Here is a tiny trained network, its code and every weight. The questions are about switching its units off for an input and a class, where a switched-off unit gives its printed mean instead of its output.

import numpy as np


def w(rows, s, z=0):
    codes = np.array(rows[::2]) - 128.0
    scale = np.full(codes.shape[1], s)
    scale[-1] = z or s
    return codes * scale


def f(y):
    return y / 2 * (1 + np.tanh(0.7978845608 * (y + 0.044715 * y**3)))


def log_softmax(a):
    a = a - a.max(-1, keepdims=True)
    return a - np.log(np.exp(a).sum(-1, keepdims=True))


def net(x, mask):
    res = np.array(x, float).reshape(1, 6) / 4 @ E
    y = f(res @ A[0][:, :-1].T + A[0][:, -1])
    res = res + np.where(mask, y, B[0][:, -1]) @ B[0][:, :-1]
    return log_softmax(res[-1] @ U[:, :-1].T + U[:, -1])


A, B = {}, {}
E = w([
[45,164,245,103,48],'x0',
[128,129,128,129,129],'x1',
[128,126,128,126,127],'x2',
[128,129,128,129,128],'x3',
[176,203,61,112,17],'x4',
[174,209,177,12,199],'x5',
],0.011)
A[0] = w([
[163,194,159,22,187,147],'n1',
[129,122,148,86,159,25],'n2',
[123,118,173,92,100,89],'n3',
[194,141,106,91,37,39],'n4',
[138,212,138,31,195,146],'n5',
[135,81,179,116,179,64],'n6',
[87,82,117,160,93,173],'n7',
[55,161,209,79,69,116],'n8',
[61,159,182,96,92,86],'n9',
[102,70,105,181,112,182],'n10',
[81,73,170,108,200,35],'n11',
[108,156,145,9,187,175],'n12',
[152,186,100,100,100,114],'n13',
[165,117,110,139,144,69],'n14',
[162,113,60,148,177,144],'n15',
[149,184,91,127,75,1],'n16',
[100,87,155,141,186,127],'n17',
[79,92,113,143,96,23],'n18',
[79,110,133,125,172,30],'n19',
[158,206,60,89,59,79],'n20',
[97,70,180,160,181,122],'n21',
[153,147,115,80,34,71],'n22',
[228,161,141,137,71,82],'n23',
[81,138,167,89,103,11],'n24',
[170,103,90,115,154,56],'n25',
[74,66,164,110,188,60],'n26',
[155,179,106,4,125,107],'n27',
[114,89,148,124,157,36],'n28',
[80,123,194,85,88,131],'n29',
[72,164,69,241,85,120],'n30',
[219,146,216,54,133,73],'n31',
[94,170,203,105,86,53],'n32',
[62,98,115,222,76,140],'n33',
[161,134,52,141,191,100],'n34',
[128,64,196,86,223,54],'n35',
[242,142,76,148,201,105],'n36',
[63,138,186,147,84,152],'n37',
[180,106,62,78,183,149],'n38',
[170,101,91,134,158,38],'n39',
],0.014,0.0032)
B[0] = w([
[76,14,34,254,163,248],'n1',
[92,91,89,127,106,154],'n2',
[197,148,180,179,142,161],'n3',
[89,198,89,76,71,192],'n4',
[59,11,48,233,132,243],'n5',
[42,168,103,80,44,181],'n6',
[123,69,110,190,162,192],'n7',
[212,154,216,149,199,238],'n8',
[225,169,218,118,182,203],'n9',
[119,83,76,205,124,203],'n10',
[80,178,104,39,79,200],'n11',
[102,74,88,195,134,230],'n12',
[58,191,81,78,93,179],'n13',
[134,141,173,130,164,150],'n14',
[173,134,218,130,205,202],'n15',
[64,180,91,84,49,176],'n16',
[134,153,86,61,62,190],'n17',
[143,64,103,185,152,165],'n18',
[105,203,108,71,87,157],'n19',
[96,237,120,13,61,214],'n20',
[48,203,49,76,56,205],'n21',
[81,174,157,65,61,196],'n22',
[104,225,115,75,67,178],'n23',
[175,129,178,143,212,171],'n24',
[160,136,202,129,215,168],'n25',
[62,193,97,52,53,197],'n26',
[14,70,49,166,28,221],'n27',
[84,175,112,92,70,154],'n28',
[206,179,195,175,203,202],'n29',
[35,35,16,176,63,217],'n30',
[143,78,113,220,166,213],'n31',
[215,146,207,125,172,204],'n32',
[118,40,77,222,184,232],'n33',
[198,164,224,125,216,203],'n34',
[96,194,126,19,26,225],'n35',
[205,165,208,125,210,231],'n36',
[187,157,182,172,195,208],'n37',
[219,155,221,174,219,212],'n38',
[146,118,212,118,193,170],'n39',
],0.0085,0.016)
U = w([
[98,16,61,248,126,185],'0',
[216,149,226,158,192,126],'1',
[90,182,98,72,53,3],'2',
],0.015,0.003)

Each question gives the input, the list of numbers given to net, and the class t.
The units are the neurons (one row each of A and B). Each row of codes is followed by its name. A weight is (code - 128) times the scale printed after its matrix; where a second scale follows, it is the last column's (A, B and U).
mask holds one flag per neuron, in row order. A switched-off neuron (its flag False) gives its mean, the last column of its row in B, instead of its output. The means were averaged over made-up inputs and are rounded, as every weight is.
A unit's drop is (log p(t) with every unit on - log p(t) with that unit switched off) / (log p(t) with every unit on - log p(t) with every unit switched off).
top k neurons: the k neurons with the biggest drops, biggest first
drop of u: that unit's drop, to one decimal
input [-7,-4,-3,1,1,7], class 0: top 4 neurons	[n1, n5, n27, n12]
input [-1,4,3,6,7,7], class 0: top neuron	[n1]
input [-8,3,8,6,-6,-7], class 1: top 2 neurons	[n34, n15]
input [3,-5,4,8,-6,6], class 0: top 4 neurons	[n1, n5, n12, n31]
input [6,-8,5,8,5,6], class 0: top 4 neurons	[n27, n1, n5, n12]
input [5,1,-5,-4,-6,3], class 2: top 2 neurons	[n35, n26]
input [7,8,0,-5,5,6], class 1: top 3 neurons	[n8, n9, n32]
input [4,6,-7,5,-6,6], class 0: top 4 neurons	[n1, n5, n12, n31]
input [6,-5,6,4,-7,0], class 2: top 4 neurons	[n21, n26, n35, n11]
input [-6,2,4,5,7,2], class 2: drop of n27	0.5
input [0,4,2,-5,-6,-5], class 2: drop of n1	0.2
input [7,-7,-6,-8,-4,-6], class 1: drop of n5	0.3
input [-5,4,6,-7,8,-6], class 2: drop of n20	0.2
